Below is a small trained network, with its code and all its weights. Each question gives an input and a target symbol and asks what happens when units are switched off, that is, made to give their printed mean instead of their output.

import numpy as np


def w(rows, s, z=0):
    codes = np.array(rows[::2]) - 128.0
    scale = np.full(codes.shape[1], s)
    scale[-1] = z or s
    return codes * scale


def f(y):
    return np.maximum(y, 0)


def softmax(a):
    e = np.exp(a - a.max(-1, keepdims=True))
    return e / e.sum(-1, keepdims=True)


def log_softmax(a):
    a = a - a.max(-1, keepdims=True)
    return a - np.log(np.exp(a).sum(-1, keepdims=True))


def net(x, mask):
    ids = ['ΘΞΣΦαβδεζημπτψω'.index(c) for c in x.split()]
    T = len(ids)
    res = E[ids] + P[:T]
    u = 0
    for l in range(2):
        r = res
        for j in range(2):
            rows = slice(2 * j, 2 * j + 2)
            q, k, v = (r @ M[l][rows].T for M in (Q, K, V))
            z = softmax(np.where(np.tri(T) > 0, q @ k.T / 2**0.5, -1e9)) @ v
            o = O[l][rows]
            res = res + np.where(mask[u + j], z, o[:, -1]) @ o[:, :-1]
        u += 2
        y = f(res @ A[l][:, :-1].T + A[l][:, -1])
        res = res + np.where(mask[u : u + 16], y, B[l][:, -1]) @ B[l][:, :-1]
        u += 16
    return log_softmax(res[-1] @ U[:, :-1].T + U[:, -1])


Q, K, V, O, A, B = {}, {}, {}, {}, {}, {}
E = w([
[105,115,100],'Θ',
[240,102,137],'Ξ',
[244,153,74],'Σ',
[40,164,115],'Φ',
[201,128,74],'α',
[101,114,97],'β',
[93,109,95],'δ',
[114,74,233],'ε',
[185,64,164],'ζ',
[197,152,123],'η',
[34,128,222],'μ',
[125,134,81],'π',
[106,120,43],'τ',
[160,250,202],'ψ',
[119,218,134],'ω',
],0.018)
P = w([
[2,179,76],'0',
[58,170,106],'1',
[55,172,112],'2',
[77,171,111],'3',
[92,170,114],'4',
[107,169,116],'5',
[111,165,118],'6',
[111,164,113],'7',
],0.0034)
Q[0] = w([
[160,208,154],'0.h0',
[172,183,96],'0.h0',
[255,81,124],'0.h1',
[153,171,36],'0.h1',
],0.0079)
K[0] = w([
[204,161,153],'0.h0',
[79,191,65],'0.h0',
[143,2,17],'0.h1',
[238,228,120],'0.h1',
],0.0087)
V[0] = w([
[121,41,82],'0.h0',
[136,139,2],'0.h0',
[174,28,63],'0.h1',
[101,101,106],'0.h1',
],0.0083)
O[0] = w([
[132,51,66,80],'0.h0',
[86,178,53,81],'0.h0',
[175,66,112,1],'0.h1',
[155,3,92,121],'0.h1',
],0.006,0.0053)
A[0] = w([
[96,92,92,87],'0.n0',
[115,40,173,208],'0.n1',
[134,224,117,239],'0.n2',
[112,87,87,118],'0.n3',
[177,166,197,66],'0.n4',
[101,140,100,3],'0.n5',
[217,155,159,87],'0.n6',
[154,45,53,150],'0.n7',
[138,53,111,105],'0.n8',
[94,218,124,51],'0.n9',
[141,84,142,144],'0.n10',
[87,101,36,80],'0.n11',
[235,124,103,172],'0.n12',
[68,100,135,25],'0.n13',
[40,76,109,71],'0.n14',
[138,9,154,130],'0.n15',
],0.011,0.0053)
B[0] = w([
[162,132,160,146],'0.n0',
[70,90,205,200],'0.n1',
[69,167,132,254],'0.n2',
[178,120,191,150],'0.n3',
[123,196,166,189],'0.n4',
[2,130,129,130],'0.n5',
[116,217,146,170],'0.n6',
[158,96,102,175],'0.n7',
[141,45,95,141],'0.n8',
[108,124,152,200],'0.n9',
[73,87,158,145],'0.n10',
[170,118,141,175],'0.n11',
[130,224,115,177],'0.n12',
[222,121,184,147],'0.n13',
[172,124,129,177],'0.n14',
[127,54,202,163],'0.n15',
],0.0084,0.0089)
Q[1] = w([
[35,40,70],'1.h0',
[120,84,79],'1.h0',
[254,121,94],'1.h1',
[133,140,64],'1.h1',
],0.0079)
K[1] = w([
[102,84,220],'1.h0',
[197,201,197],'1.h0',
[145,83,83],'1.h1',
[2,210,112],'1.h1',
],0.0044)
V[1] = w([
[118,152,180],'1.h0',
[130,211,99],'1.h0',
[125,178,47],'1.h1',
[187,100,3],'1.h1',
],0.0054)
O[1] = w([
[175,33,2,156],'1.h0',
[221,111,190,129],'1.h0',
[197,49,92,91],'1.h1',
[83,250,243,1],'1.h1',
],0.0024,0.017)
A[1] = w([
[105,77,34,71],'1.n0',
[77,191,106,132],'1.n1',
[81,132,202,193],'1.n2',
[132,185,55,134],'1.n3',
[94,104,32,179],'1.n4',
[94,154,171,2],'1.n5',
[97,161,139,101],'1.n6',
[72,58,89,135],'1.n7',
[73,157,183,42],'1.n8',
[216,115,33,39],'1.n9',
[152,215,5,188],'1.n10',
[155,48,41,82],'1.n11',
[203,128,64,169],'1.n12',
[197,69,111,122],'1.n13',
[36,132,120,169],'1.n14',
[188,152,172,76],'1.n15',
],0.013,0.0085)
B[1] = w([
[195,79,197,149],'1.n0',
[98,91,137,195],'1.n1',
[160,159,102,252],'1.n2',
[108,89,169,180],'1.n3',
[146,220,176,173],'1.n4',
[155,113,139,172],'1.n5',
[129,61,130,166],'1.n6',
[163,165,158,176],'1.n7',
[179,112,127,206],'1.n8',
[122,246,65,148],'1.n9',
[76,70,132,221],'1.n10',
[171,88,108,152],'1.n11',
[158,68,24,168],'1.n12',
[94,95,164,144],'1.n13',
[116,190,64,212],'1.n14',
[111,154,152,148],'1.n15',
],0.012,0.017)
U = w([
[134,93,100,102],'Θ',
[134,108,91,128],'Ξ',
[91,65,80,57],'Σ',
[72,241,59,2],'Φ',
[133,158,2,39],'α',
[147,91,91,123],'β',
[174,41,106,221],'δ',
[219,130,177,36],'ε',
[141,34,211,101],'ζ',
[89,47,162,180],'η',
[181,248,42,151],'μ',
[130,93,91,250],'π',
[195,96,45,90],'τ',
[51,177,232,164],'ψ',
[57,147,115,254],'ω',
],0.012,0.0074)

Each question gives the input, a string of symbols that net reads in full, and the target symbol t.
The units are the heads (2 rows each of Q, K, V and O) and the neurons (one row each of A and B). Each row of codes is followed by its name. A weight is (code - 128) times the scale printed after its matrix; where a second scale follows, it is the last column's (O, A, B and U).
mask holds one flag per unit, layer by layer, with each layer's heads first. A switched-off unit (its flag False) gives its mean, the last column of its rows in O or B, instead of its output. The means were averaged over made-up inputs and are rounded, as every weight is.
A unit's drop is (log p(t) with every unit on - log p(t) with that unit switched off) / (log p(t) with every unit on - log p(t) with every unit switched off).
The circuit of an input: a set's keep is (log p(t) with only the set's units on - log p(t) with every unit switched off) / (log p(t) with every unit on - log p(t) with every unit switched off). Starting from the 12 units with the biggest drops (on a tie, the unit counted first), units are removed one at a time, each time the one whose removal leaves the highest keep (on an exact tie, the one counted first), for as long as the keep stays at least 0.8.
units of the circuit, in order: the units of the circuit, biggest drop first
unit that matters most: the unit with the biggest drop
top k neurons: the k neurons with the biggest drops, biggest first
top k neurons in layer l: the k neurons of layer l with the biggest drops, biggest first
which heads matter: for each layer, one digit per head in row order, 1 if its drop is at least 0.15 and else 0, layers parted by /
input α δ μ ε ε ψ μ Θ, target ψ: which heads matter => 01 / 00
input ψ Ξ Ξ μ Φ, target Φ: which heads matter => 01 / 00
input ω α μ ε μ Θ, target μ: units of the circuit, in order => [1.n10]
input β Σ δ η, target η: which heads matter => 00 / 00
input β δ ζ δ μ, target μ: top 3 neurons in layer 1 => [1.n2 1.n14 1.n10]
input α Θ β α ζ, target ζ: which heads matter => 01 / 00
input ψ Θ π, target ψ: which heads matter => 01 / 01
input μ μ ε β, target μ: which heads matter => 10 / 00
input δ Σ ψ ε, target ε: which heads matter => 00 / 00
input δ τ Θ β Σ, target Σ: which heads matter => 00 / 01
input ζ Σ π δ δ δ, target δ: top 2 neurons => [1.n14 0.n2]
input α Σ δ μ μ Ξ Θ, target μ: top 3 neurons in layer 1 => [1.n10 1.n1 1.n3]
input ε τ Ξ ε ε μ β, target μ: top 4 neurons => [1.n10 1.n4 1.n3 1.n1]
input ε δ ε μ μ τ ψ π, target ψ: which heads matter => 01 / 00
input ψ ζ ζ μ ζ Ξ, target μ: units of the circuit, in order => [0.n12]
input ω η ψ Θ, target ψ: which heads matter => 01 / 01
input ψ ε α δ ε δ β ε, target ε: units of the circuit, in order => [1.n2 1.n10 0.n1 1.n8]
input δ ε δ η μ ε δ, target μ: top 2 neurons in layer 0 => [0.n15 0.n13]
input δ ε Θ, target ε: top 2 neurons => [1.n0 0.n4]
input Ξ ζ ζ μ τ ψ δ, target ψ: which heads matter => 01 / 00
input μ ζ Ξ, target μ: unit that matters most => 0.n12
input δ ε δ δ δ ε ψ τ, target ψ: which heads matter => 01 / 00
input ψ π β, target ψ: which heads matter => 01 / 01
input ζ Φ ψ δ β, target ψ: top 2 neurons => [1.n4 1.n2]
input ψ Σ δ, target ψ: which heads matter => 01 / 01
input Ξ Φ η δ Ξ α ζ μ, target μ: top 3 neurons => [1.n2 1.n10 1.n14]
input ω μ Φ, target Φ: top 2 neurons => [1.n14 0.n1]
